Below are the code and all the weights of a small trained network. Each question names an input and a target symbol and asks about switching units off, where a switched-off unit gives its printed mean instead of its output.

import numpy as np


def w(rows, s, z=0):
    codes = np.array(rows[::2]) - 128.0
    scale = np.full(codes.shape[1], s)
    scale[-1] = z or s
    return codes * scale


def f(y):
    return y / 2 * (1 + np.tanh(0.7978845608 * (y + 0.044715 * y**3)))


def softmax(a):
    e = np.exp(a - a.max(-1, keepdims=True))
    return e / e.sum(-1, keepdims=True)


def log_softmax(a):
    a = a - a.max(-1, keepdims=True)
    return a - np.log(np.exp(a).sum(-1, keepdims=True))


def net(x, mask):
    ids = ['βεηλμξστφω'.index(c) for c in x.split()]
    T = len(ids)
    res = E[ids] + P[:T]
    r = res
    for j in range(3):
        rows = slice(2 * j, 2 * j + 2)
        q, k, v = (r @ M[0][rows].T for M in (Q, K, V))
        z = softmax(np.where(np.tri(T) > 0, q @ k.T / 2**0.5, -1e9)) @ v
        o = O[0][rows]
        res = res + np.where(mask[j], z, o[:, -1]) @ o[:, :-1]
    y = f(res @ A[0][:, :-1].T + A[0][:, -1])
    res = res + np.where(mask[3:19], y, B[0][:, -1]) @ B[0][:, :-1]
    return log_softmax(res[-1] @ U[:, :-1].T + U[:, -1])


Q, K, V, O, A, B = {}, {}, {}, {}, {}, {}
E = w([
[97,60,146,210],'β',
[102,153,168,142],'ε',
[89,49,135,226],'η',
[112,159,165,141],'λ',
[36,205,152,117],'μ',
[127,238,204,61],'ξ',
[137,94,161,177],'σ',
[2,112,116,199],'τ',
[207,184,206,86],'φ',
[173,127,184,140],'ω',
],0.0048)
P = w([
[158,116,20,103],'0',
[1,189,153,148],'1',
[18,200,177,140],'2',
[18,208,196,138],'3',
[107,152,188,171],'4',
[98,151,195,160],'5',
[92,156,195,159],'6',
],0.0063)
Q[0] = w([
[80,221,217,101],'H1',
[80,217,214,104],'H1',
[233,46,6,66],'H2',
[231,41,1,61],'H2',
[248,70,20,59],'H3',
[11,186,234,198],'H3',
],0.0063)
K[0] = w([
[195,121,58,44],'H1',
[197,120,57,44],'H1',
[61,172,250,215],'H2',
[63,174,254,222],'H2',
[43,179,246,206],'H3',
[211,77,7,52],'H3',
],0.0069)
V[0] = w([
[235,158,82,46],'H1',
[80,193,75,54],'H1',
[5,22,85,239],'H2',
[254,56,136,163],'H2',
[238,235,182,18],'H3',
[31,228,146,53],'H3',
],0.006)
O[0] = w([
[50,73,223,220,57],'H1',
[30,81,121,85,249],'H1',
[210,240,3,45,143],'H2',
[221,204,194,244,25],'H2',
[53,20,240,200,108],'H3',
[31,32,128,53,218],'H3',
],0.0065,0.0016)
A[0] = w([
[144,182,156,227,218],'N1',
[149,178,157,216,213],'N2',
[144,177,158,222,218],'N3',
[80,16,222,221,92],'N4',
[73,75,105,38,245],'N5',
[90,49,210,220,109],'N6',
[161,210,59,69,144],'N7',
[193,243,59,82,151],'N8',
[83,22,218,216,98],'N9',
[151,185,157,212,223],'N10',
[83,19,219,216,98],'N11',
[189,253,35,57,149],'N12',
[151,183,156,219,217],'N13',
[145,185,156,224,223],'N14',
[69,82,101,34,254],'N15',
[142,181,160,215,187],'N16',
],0.0057,0.0024)
B[0] = w([
[204,168,175,237,159],'N1',
[217,177,181,254,154],'N2',
[201,157,181,236,159],'N3',
[209,56,156,59,246],'N4',
[7,113,133,90,237],'N5',
[206,58,162,92,219],'N6',
[168,146,49,62,203],'N7',
[234,166,67,69,225],'N8',
[207,52,159,59,239],'N9',
[203,186,163,226,160],'N10',
[206,51,156,57,241],'N11',
[211,128,55,46,253],'N12',
[215,187,169,252,156],'N13',
[203,174,171,234,162],'N14',
[14,122,120,96,247],'N15',
[219,163,168,228,150],'N16',
],0.005,0.0036)
U = w([
[178,149,109,131,69],'β',
[83,136,115,162,129],'ε',
[198,153,100,116,40],'η',
[80,143,131,168,182],'λ',
[3,132,107,121,158],'μ',
[120,60,163,53,159],'ξ',
[137,175,127,191,192],'σ',
[128,137,71,40,106],'τ',
[209,88,164,144,7],'φ',
[131,150,163,219,201],'ω',
],0.0049,0.0021)

Each question gives the input, a string of symbols that net reads in full, and the target symbol t.
The units are the heads (2 rows each of Q, K, V and O) and the neurons (one row each of A and B). Each row of codes is followed by its name. A weight is (code - 128) times the scale printed after its matrix; where a second scale follows, it is the last column's (O, A, B and U).
mask holds one flag per unit, heads first, then neurons. A switched-off unit (its flag False) gives its mean, the last column of its rows in O or B, instead of its output. The means were averaged over made-up inputs and are rounded, as every weight is.
A unit's drop is (log p(t) with every unit on - log p(t) with that unit switched off) / (log p(t) with every unit on - log p(t) with every unit switched off).
most important unit: the unit with the biggest drop
which heads matter: for each layer, one digit per head in row order, 1 if its drop is at least 0.15 and else 0, layers parted by /
drop of u: that unit's drop, to one decimal
input ξ ξ φ, target ξ: most important unit -> H3
input τ ω τ, target τ: which heads matter -> 111
input μ λ λ μ τ τ ξ, target μ: which heads matter -> 011
input ω ξ τ, target ω: which heads matter -> 011
input ω η μ λ, target ω: which heads matter -> 011
input μ τ μ φ, target μ: which heads matter -> 011
input φ τ λ, target φ: which heads matter -> 111
input ξ β β, target ξ: which heads matter -> 011
input τ ω β, target τ: which heads matter -> 111
input η τ ξ, target η: which heads matter -> 011
input φ τ β, target φ: which heads matter -> 011
input φ φ μ, target φ: which heads matter -> 111
input ξ ξ ξ λ, target ξ: drop of N6 -> 0.1
input τ μ τ σ, target τ: drop of H2 -> 0.6
input μ ε ε, target μ: drop of H2 -> 0.2
input η τ μ, target η: most important unit -> H3
